Here is a tiny trained network, its code and every weight. The questions are about switching its units off for an input and a class, where a switched-off unit gives its printed mean instead of its output.

import numpy as np


def w(rows, s, z=0):
    codes = np.array(rows[::2]) - 128.0
    scale = np.full(codes.shape[1], s)
    scale[-1] = z or s
    return codes * scale


def norm(h):
    return h / np.sqrt((h * h).mean(-1, keepdims=True) + 1e-5)


def f(y):
    return y / 2 * (1 + np.tanh(0.7978845608 * (y + 0.044715 * y**3)))


def log_softmax(a):
    a = a - a.max(-1, keepdims=True)
    return a - np.log(np.exp(a).sum(-1, keepdims=True))


def net(x, mask):
    res = np.array(x, float).reshape(1, 8) / 4 @ E
    u = 0
    for l in range(2):
        y = f(norm(res) @ A[l][:, :-1].T + A[l][:, -1])
        res = res + np.where(mask[u : u + 12], y, B[l][:, -1]) @ B[l][:, :-1]
        u += 12
    return log_softmax(norm(res)[-1] @ U[:, :-1].T + U[:, -1])


A, B = {}, {}
E = w([
[137,123,140,124,130,124],'x0',
[169,194,101,2,194,175],'x1',
[218,123,103,159,90,233],'x2',
[152,114,151,126,138,116],'x3',
[145,116,156,111,118,130],'x4',
[52,38,116,103,197,223],'x5',
[129,126,119,134,136,121],'x6',
[118,138,114,138,136,127],'x7',
],0.0098)
A[0] = w([
[106,122,56,149,171,110,79],'0.n0',
[3,139,180,33,124,18,68],'0.n1',
[200,239,60,30,222,137,44],'0.n2',
[124,181,182,140,164,105,106],'0.n3',
[166,90,129,151,115,245,92],'0.n4',
[153,112,112,96,150,155,35],'0.n5',
[15,175,191,9,42,108,34],'0.n6',
[187,153,111,160,99,204,6],'0.n7',
[221,126,83,163,89,250,14],'0.n8',
[218,220,157,187,112,63,68],'0.n9',
[110,219,124,77,189,202,61],'0.n10',
[31,198,199,110,171,83,2],'0.n11',
],0.0064,0.0033)
B[0] = w([
[135,127,128,94,122,133,123],'0.n0',
[223,62,2,174,194,48,219],'0.n1',
[79,186,241,135,112,171,253],'0.n2',
[152,107,70,103,151,77,137],'0.n3',
[114,69,119,113,163,45,180],'0.n4',
[111,116,169,142,180,146,122],'0.n5',
[129,112,113,90,151,62,160],'0.n6',
[185,72,21,151,156,94,143],'0.n7',
[202,131,71,154,182,66,187],'0.n8',
[85,135,77,83,61,95,203],'0.n9',
[162,150,245,160,141,124,183],'0.n10',
[206,65,106,128,174,74,155],'0.n11',
],0.0072,0.0053)
A[1] = w([
[66,74,151,151,203,207,142],'1.n0',
[136,87,73,131,217,165,167],'1.n1',
[229,106,84,162,105,191,28],'1.n2',
[120,93,148,221,53,117,37],'1.n3',
[142,193,138,150,76,90,10],'1.n4',
[111,204,82,145,131,95,59],'1.n5',
[165,200,95,115,25,67,3],'1.n6',
[106,56,120,250,1,93,120],'1.n7',
[113,45,171,124,142,143,54],'1.n8',
[183,218,114,28,163,146,50],'1.n9',
[75,49,115,152,195,195,43],'1.n10',
[212,147,95,187,102,219,75],'1.n11',
],0.011,0.0025)
B[1] = w([
[159,177,112,112,34,112,216],'1.n0',
[114,98,115,151,82,109,217],'1.n1',
[99,62,95,123,178,43,175],'1.n2',
[52,204,157,121,169,140,183],'1.n3',
[161,123,78,90,58,151,175],'1.n4',
[156,99,100,133,107,125,160],'1.n5',
[156,77,114,87,11,168,226],'1.n6',
[127,154,178,125,215,184,255],'1.n7',
[144,148,121,109,101,158,160],'1.n8',
[71,169,165,196,185,160,234],'1.n9',
[201,154,111,80,50,116,206],'1.n10',
[85,77,125,147,183,78,179],'1.n11',
],0.012,0.0078)
U = w([
[160,115,132,68,4,165,168],'0',
[93,183,207,125,179,186,204],'1',
[139,42,100,124,178,71,2],'2',
],0.015,0.00042)

Each question gives the input, the list of numbers given to net, and the class t.
The units are the neurons (one row each of A and B). Each row of codes is followed by its name. A weight is (code - 128) times the scale printed after its matrix; where a second scale follows, it is the last column's (A, B and U).
mask holds one flag per neuron, layer by layer. A switched-off neuron (its flag False) gives its mean, the last column of its row in B, instead of its output. The means were averaged over made-up inputs and are rounded, as every weight is.
A unit's drop is (log p(t) with every unit on - log p(t) with that unit switched off) / (log p(t) with every unit on - log p(t) with every unit switched off).
The circuit of an input: a set's keep is (log p(t) with only the set's units on - log p(t) with every unit switched off) / (log p(t) with every unit on - log p(t) with every unit switched off). Starting from the 12 units with the biggest drops (on a tie, the unit counted first), units are removed one at a time, each time the one whose removal leaves the highest keep (on an exact tie, the one counted first), for as long as the keep stays at least 0.8.
circuit, biggest first: the units of the circuit, biggest drop first
top k neurons: the k neurons with the biggest drops, biggest first
k most important neurons of layer l: the k neurons of layer l with the biggest drops, biggest first
drop of u: that unit's drop, to one decimal
input [-3,-2,-2,2,7,1,2,-3], class 1: 3 most important neurons of layer 0 -> 0.n8; 0.n4; 0.n7
input [-2,-7,2,-7,-7,8,3,6], class 0: circuit, biggest first -> 1.n10
input [1,7,-7,0,2,7,8,-7], class 0: top 3 neurons -> 1.n0; 1.n7; 1.n10
input [-5,-4,-4,-8,7,4,4,5], class 0: 2 most important neurons of layer 1 -> 1.n10; 1.n9
input [8,-8,-7,0,-6,-5,-7,8], class 1: 3 most important neurons of layer 1 -> 1.n7; 1.n3; 1.n2
input [1,-1,-8,-5,-8,8,3,8], class 0: circuit, biggest first -> 1.n10; 1.n0
input [2,-7,5,8,-2,8,5,8], class 0: top 2 neurons -> 1.n10; 1.n0
input [2,8,8,5,-2,0,0,7], class 1: top 2 neurons -> 0.n2; 1.n9
input [-8,-2,5,-5,-5,-4,7,-1], class 2: top 2 neurons -> 1.n2; 1.n11
input [2,-3,6,-2,-8,-5,-3,-3], class 2: 2 most important neurons of layer 1 -> 1.n2; 1.n11
input [6,-6,2,-2,-8,4,-3,-3], class 1: top 3 neurons -> 1.n7; 1.n3; 1.n6
input [-7,5,-8,1,-4,-2,-2,8], class 2: top 2 neurons -> 0.n1; 1.n7
input [1,0,6,8,-8,5,-1,-4], class 2: 2 most important neurons of layer 0 -> 0.n8; 0.n2
input [-6,8,6,6,-7,-2,-6,7], class 1: most important neuron of layer 0 -> 0.n2
input [7,-5,5,-1,-5,1,3,-1], class 1: top 3 neurons -> 1.n7; 1.n3; 0.n1
input [8,-4,-8,-6,7,8,5,1], class 0: drop of 1.n0 -> 0.3
input [6,-5,8,7,-7,1,0,-5], class 2: drop of 1.n2 -> 0.1
input [-3,-7,-1,-2,5,-4,3,-8], class 1: drop of 1.n7 -> 0.8
